Below is a small trained network, with its code and all its weights. Each question gives an input and a class and asks what happens when units are switched off, that is, made to give their printed mean instead of their output.

import numpy as np


def w(rows, s, z=0):
    codes = np.array(rows[::2]) - 128.0
    scale = np.full(codes.shape[1], s)
    scale[-1] = z or s
    return codes * scale


def f(y):
    return y / 2 * (1 + np.tanh(0.7978845608 * (y + 0.044715 * y**3)))


def log_softmax(a):
    a = a - a.max(-1, keepdims=True)
    return a - np.log(np.exp(a).sum(-1, keepdims=True))


def net(x, mask):
    res = np.array(x, float).reshape(1, 4) / 4 @ E
    y = f(res @ A[0][:, :-1].T + A[0][:, -1])
    res = res + np.where(mask, y, B[0][:, -1]) @ B[0][:, :-1]
    return log_softmax(res[-1] @ U[:, :-1].T + U[:, -1])


A, B = {}, {}
E = w([
[78,178,154,254,143,67,88,158],'x0',
[144,232,77,114,69,67,172,100],'x1',
[65,148,128,82,94,136,38,44],'x2',
[76,218,192,101,194,138,185,114],'x3',
],0.011)
A[0] = w([
[74,122,61,213,198,60,124,198,68],'neuron 1',
[114,88,119,153,129,115,196,104,20],'neuron 2',
[54,143,164,97,177,91,164,91,56],'neuron 3',
[183,82,42,169,79,73,78,148,4],'neuron 4',
[124,137,126,133,117,146,59,70,65],'neuron 5',
[121,104,153,20,135,175,215,90,89],'neuron 6',
[173,43,56,173,87,88,136,102,71],'neuron 7',
[69,121,82,123,96,127,98,82,41],'neuron 8',
[120,155,197,197,108,81,74,143,107],'neuron 9',
[128,147,145,105,85,131,28,68,104],'neuron 10',
[177,229,125,82,172,94,135,103,84],'neuron 11',
[86,197,202,185,164,87,108,134,130],'neuron 12',
[136,187,83,82,103,63,204,116,90],'neuron 13',
[155,53,191,154,186,162,96,177,1],'neuron 14',
[98,122,213,140,199,227,109,113,92],'neuron 15',
[146,192,80,163,28,60,162,112,17],'neuron 16',
[91,111,140,115,146,101,72,69,44],'neuron 17',
[193,94,187,156,173,50,220,125,34],'neuron 18',
[148,96,65,163,118,136,103,108,109],'neuron 19',
[255,117,115,58,157,153,160,111,34],'neuron 20',
[218,107,123,180,162,119,214,219,30],'neuron 21',
[101,167,189,99,143,142,92,53,92],'neuron 22',
[123,176,193,110,214,154,233,155,57],'neuron 23',
],0.011,0.0067)
B[0] = w([
[112,134,84,85,97,168,75,86,233],'neuron 1',
[1,163,155,96,132,96,124,120,124],'neuron 2',
[95,99,109,208,142,86,129,118,179],'neuron 3',
[73,102,101,210,165,79,139,146,217],'neuron 4',
[85,146,151,129,89,129,166,129,174],'neuron 5',
[87,111,52,106,121,150,78,90,236],'neuron 6',
[81,113,107,178,155,53,142,131,217],'neuron 7',
[87,169,142,113,79,133,157,139,165],'neuron 8',
[117,104,68,46,117,179,104,77,226],'neuron 9',
[130,180,141,153,102,138,169,136,217],'neuron 10',
[124,86,143,148,166,84,107,169,195],'neuron 11',
[133,90,70,123,125,133,118,97,246],'neuron 12',
[162,96,192,86,129,101,86,147,216],'neuron 13',
[131,92,188,85,117,93,89,158,226],'neuron 14',
[164,86,186,123,163,83,88,165,222],'neuron 15',
[157,101,183,58,133,113,74,158,215],'neuron 16',
[71,168,165,109,74,174,148,167,168],'neuron 17',
[71,193,152,138,65,153,136,139,186],'neuron 18',
[113,109,123,173,175,85,136,128,181],'neuron 19',
[77,132,96,88,105,160,85,69,204],'neuron 20',
[99,197,165,125,33,183,191,133,235],'neuron 21',
[92,201,138,167,102,122,182,126,197],'neuron 22',
[117,124,101,236,132,72,144,116,224],'neuron 23',
],0.013,0.011)
U = w([
[97,121,18,91,115,159,56,58,92],'0',
[95,206,187,146,62,139,225,150,125],'1',
[98,111,93,218,168,39,138,131,116],'2',
[138,86,250,83,137,70,36,181,107],'3',
[181,127,77,142,136,142,121,100,253],'4',
[197,148,142,126,134,153,196,156,111],'5',
[174,138,134,117,183,135,173,144,113],'6',
[150,152,108,123,198,163,179,154,115],'7',
],0.012,0.031)

Each question gives the input, the list of numbers given to net, and the class t.
The units are the neurons (one row each of A and B). Each row of codes is followed by its name. A weight is (code - 128) times the scale printed after its matrix; where a second scale follows, it is the last column's (A, B and U).
mask holds one flag per neuron, in row order. A switched-off neuron (its flag False) gives its mean, the last column of its row in B, instead of its output. The means were averaged over made-up inputs and are rounded, as every weight is.
A unit's drop is (log p(t) with every unit on - log p(t) with that unit switched off) / (log p(t) with every unit on - log p(t) with every unit switched off).
The circuit of an input: a set's keep is (log p(t) with only the set's units on - log p(t) with every unit switched off) / (log p(t) with every unit on - log p(t) with every unit switched off). Starting from the 12 units with the biggest drops (on a tie, the unit counted first), units are removed one at a time, each time the one whose removal leaves the highest keep (on an exact tie, the one counted first), for as long as the keep stays at least 0.8.
units of the circuit, in order: the units of the circuit, biggest drop first
unit that matters most: the unit with the biggest drop
k most important neurons: the k neurons with the biggest drops, biggest first
drop when u is switched off: that unit's drop, to one decimal
input [-7,-7,4,8], class 2: unit that matters most -> neuron 15
input [5,-7,-7,-3], class 1: 4 most important neurons -> (neuron 21; neuron 18; neuron 16; neuron 13)
input [7,-3,8,2], class 1: 4 most important neurons -> (neuron 22; neuron 17; neuron 10; neuron 6)
input [-6,8,-6,7], class 3: 2 most important neurons -> (neuron 13; neuron 11)
input [2,0,2,1], class 4: 4 most important neurons -> (neuron 6; neuron 21; neuron 1; neuron 20)
input [3,8,6,2], class 3: 2 most important neurons -> (neuron 16; neuron 13)
input [-2,7,6,0], class 3: 3 most important neurons -> (neuron 16; neuron 13; neuron 21)
input [-2,7,3,7], class 2: 3 most important neurons -> (neuron 3; neuron 23; neuron 22)
input [-1,-1,1,0], class 4: 2 most important neurons -> (neuron 21; neuron 14)
input [7,-6,2,-7], class 0: 3 most important neurons -> (neuron 9; neuron 1; neuron 23)
input [1,7,7,-3], class 1: 2 most important neurons -> (neuron 10; neuron 8)
input [-1,2,-5,-7], class 2: 2 most important neurons -> (neuron 4; neuron 7)
input [6,6,-2,5], class 0: 3 most important neurons -> (neuron 12; neuron 9; neuron 1)
input [-1,8,5,-3], class 3: units of the circuit, in order -> (neuron 16)
input [-3,-5,1,6], class 2: drop when neuron 23 is switched off -> 0.5
input [1,8,7,-7], class 3: drop when neuron 21 is switched off -> 0.4
input [-3,-2,-5,-2], class 1: drop when neuron 21 is switched off -> 0.3
